Below is a small trained network, with its code and all its weights. Each question gives an input and a target symbol and asks what happens when units are switched off, that is, made to give their printed mean instead of their output.

import numpy as np


def w(rows, s, z=0):
    codes = np.array(rows[::2]) - 128.0
    scale = np.full(codes.shape[1], s)
    scale[-1] = z or s
    return codes * scale


def norm(h):
    return h / np.sqrt((h * h).mean(-1, keepdims=True) + 1e-5)


def f(y):
    return np.maximum(y, 0)


def softmax(a):
    e = np.exp(a - a.max(-1, keepdims=True))
    return e / e.sum(-1, keepdims=True)


def log_softmax(a):
    a = a - a.max(-1, keepdims=True)
    return a - np.log(np.exp(a).sum(-1, keepdims=True))


def net(x, mask):
    ids = ['αβγεζηθλμξστφψω'.index(c) for c in x.split()]
    T = len(ids)
    res = E[ids] + P[:T]
    u = 0
    for l in range(2):
        r = norm(res)
        for j in range(2):
            rows = slice(3 * j, 3 * j + 3)
            q, k, v = (r @ M[l][rows].T for M in (Q, K, V))
            z = softmax(np.where(np.tri(T) > 0, q @ k.T / 3**0.5, -1e9)) @ v
            o = O[l][rows]
            res = res + np.where(mask[u + j], z, o[:, -1]) @ o[:, :-1]
        u += 2
        y = f(norm(res) @ A[l][:, :-1].T + A[l][:, -1])
        res = res + np.where(mask[u : u + 4], y, B[l][:, -1]) @ B[l][:, :-1]
        u += 4
    return log_softmax(norm(res)[-1] @ U[:, :-1].T + U[:, -1])


Q, K, V, O, A, B = {}, {}, {}, {}, {}, {}
E = w([
[73,141,210,124],'α',
[136,251,1,233],'β',
[137,147,116,163],'γ',
[206,123,156,114],'ε',
[195,131,208,107],'ζ',
[102,151,122,135],'η',
[139,59,204,62],'θ',
[208,117,54,145],'λ',
[138,246,205,124],'μ',
[188,123,115,132],'ξ',
[15,165,174,86],'σ',
[33,195,233,87],'τ',
[143,243,76,136],'φ',
[90,182,207,155],'ψ',
[81,128,75,207],'ω',
],0.015)
P = w([
[122,105,121,72],'0',
[127,127,130,78],'1',
[60,144,82,148],'2',
[171,147,222,169],'3',
[151,105,129,61],'4',
[53,138,85,157],'5',
[178,148,227,174],'6',
[24,117,73,25],'7',
[54,137,83,156],'8',
[185,132,213,179],'9',
[36,114,68,4],'10',
[53,135,83,161],'11',
],0.014)
Q[0] = w([
[163,80,188,199],'0.h0',
[127,92,97,202],'0.h0',
[97,151,118,154],'0.h0',
[115,57,88,52],'0.h1',
[87,104,122,181],'0.h1',
[120,142,111,3],'0.h1',
],0.011)
K[0] = w([
[78,56,54,201],'0.h0',
[135,138,136,164],'0.h0',
[181,130,164,149],'0.h0',
[51,156,123,206],'0.h1',
[103,76,44,84],'0.h1',
[110,254,76,104],'0.h1',
],0.008)
V[0] = w([
[10,108,3,39],'0.h0',
[181,110,163,66],'0.h0',
[137,67,142,118],'0.h0',
[75,92,79,147],'0.h1',
[105,122,177,180],'0.h1',
[190,219,174,139],'0.h1',
],0.0047)
O[0] = w([
[75,121,188,218,151],'0.h0',
[101,94,80,74,151],'0.h0',
[163,44,97,175,31],'0.h0',
[131,30,34,251,45],'0.h1',
[105,176,116,153,42],'0.h1',
[101,143,84,252,250],'0.h1',
],0.0046,0.0012)
A[0] = w([
[176,181,96,160,187],'0.n0',
[158,149,149,113,254],'0.n1',
[196,175,118,138,49],'0.n2',
[93,100,251,140,14],'0.n3',
],0.014,0.0063)
B[0] = w([
[93,95,249,92,246],'0.n0',
[103,187,126,218,254],'0.n1',
[149,55,198,223,166],'0.n2',
[177,106,201,193,210],'0.n3',
],0.011,0.0066)
Q[1] = w([
[128,7,110,118],'1.h0',
[198,89,103,145],'1.h0',
[204,126,169,146],'1.h0',
[131,122,130,81],'1.h1',
[110,75,183,118],'1.h1',
[72,174,132,115],'1.h1',
],0.021)
K[1] = w([
[100,7,156,110],'1.h0',
[152,56,59,65],'1.h0',
[218,135,108,48],'1.h0',
[81,115,176,82],'1.h1',
[130,8,155,58],'1.h1',
[160,176,170,145],'1.h1',
],0.014)
V[1] = w([
[133,160,123,72],'1.h0',
[254,215,117,137],'1.h0',
[146,196,179,74],'1.h0',
[181,155,144,165],'1.h1',
[120,101,182,48],'1.h1',
[165,81,180,79],'1.h1',
],0.0095)
O[1] = w([
[164,161,87,135,34],'1.h0',
[199,1,57,121,137],'1.h0',
[207,127,157,53,253],'1.h0',
[101,96,147,177,254],'1.h1',
[174,125,236,34,116],'1.h1',
[115,20,161,74,148],'1.h1',
],0.008,0.0031)
A[1] = w([
[252,124,169,162,118],'1.n0',
[113,140,146,79,71],'1.n1',
[120,61,144,185,30],'1.n2',
[95,196,74,144,253],'1.n3',
],0.019,0.002)
B[1] = w([
[41,150,2,56,255],'1.n0',
[100,120,52,137,164],'1.n1',
[120,106,177,143,211],'1.n2',
[204,91,89,91,218],'1.n3',
],0.013,0.0092)
U = w([
[115,94,155,141,129],'α',
[169,140,164,227,242],'β',
[151,76,173,145,186],'γ',
[121,67,81,114,163],'ε',
[71,123,54,86,20],'ζ',
[166,94,173,165,237],'η',
[144,92,182,20,173],'θ',
[142,45,174,142,168],'λ',
[137,223,101,72,128],'μ',
[107,26,75,240,49],'ξ',
[124,168,167,123,127],'σ',
[165,192,175,113,146],'τ',
[100,192,157,109,78],'φ',
[59,167,80,191,3],'ψ',
[156,173,65,253,148],'ω',
],0.013,0.0053)

Each question gives the input, a string of symbols that net reads in full, and the target symbol t.
The units are the heads (3 rows each of Q, K, V and O) and the neurons (one row each of A and B). Each row of codes is followed by its name. A weight is (code - 128) times the scale printed after its matrix; where a second scale follows, it is the last column's (O, A, B and U).
mask holds one flag per unit, layer by layer, with each layer's heads first. A switched-off unit (its flag False) gives its mean, the last column of its rows in O or B, instead of its output. The means were averaged over made-up inputs and are rounded, as every weight is.
A unit's drop is (log p(t) with every unit on - log p(t) with that unit switched off) / (log p(t) with every unit on - log p(t) with every unit switched off).
The circuit of an input: a set's keep is (log p(t) with only the set's units on - log p(t) with every unit switched off) / (log p(t) with every unit on - log p(t) with every unit switched off). Starting from all 12 units, units are removed one at a time, each time the one whose removal leaves the highest keep (on an exact tie, the one counted first), for as long as the keep stays at least 0.8.
units of the circuit, in order: the units of the circuit, biggest drop first
k most important neurons: the k neurons with the biggest drops, biggest first
which heads matter: for each layer, one digit per head in row order, 1 if its drop is at least 0.15 and else 0, layers parted by /
drop of u: that unit's drop, to one decimal
input ζ ψ σ ζ β, target ζ: 2 most important neurons => 0.n0, 1.n0
input ζ ζ η γ, target ζ: units of the circuit, in order => 1.n0
input τ α β τ α ξ ω η ξ, target θ: 2 most important neurons => 0.n1, 0.n0
input ω ψ ψ ε ζ θ α ψ ω φ ζ, target ζ: units of the circuit, in order => 0.n0, 1.n1
input φ ε φ, target μ: 3 most important neurons => 0.n0, 0.n3, 1.n3
input ξ θ μ β, target ξ: which heads matter => 10 / 10
input ε ζ φ φ ψ, target ζ: 2 most important neurons => 1.n0, 0.n0
input α α α σ τ ω ψ ξ β ξ ψ ψ, target β: 2 most important neurons => 1.n0, 0.n0
input ζ φ σ ω, target ζ: units of the circuit, in order => 1.n0, 1.h0
input γ ω σ β ω, target ω: 3 most important neurons => 0.n0, 0.n3, 1.n0
input ε η φ θ, target ε: 4 most important neurons => 1.n0, 0.n0, 0.n1, 0.n2
input ζ λ ω ω ζ φ ξ φ ω η, target ζ: 2 most important neurons => 1.n0, 0.n0
input ε φ η, target ε: 2 most important neurons => 0.n3, 0.n1
input φ η τ β ε, target ζ: 2 most important neurons => 1.n0, 0.n1
input ξ σ β ψ φ τ β, target ξ: 2 most important neurons => 0.n2, 0.n0
input ω θ λ ξ ε φ φ ε η, target ε: 3 most important neurons => 0.n0, 0.n1, 0.n3
input ζ η β β ε ζ η ω λ φ, target ζ: 3 most important neurons => 1.n0, 0.n0, 0.n3
input ε β γ μ β λ τ α ψ ε, target ε: drop of 1.n1 => 0.0
input ζ θ ω β ε β β, target ζ: drop of 0.n3 => 0.2
input φ ω μ β ξ ξ, target θ: drop of 0.n1 => 0.4
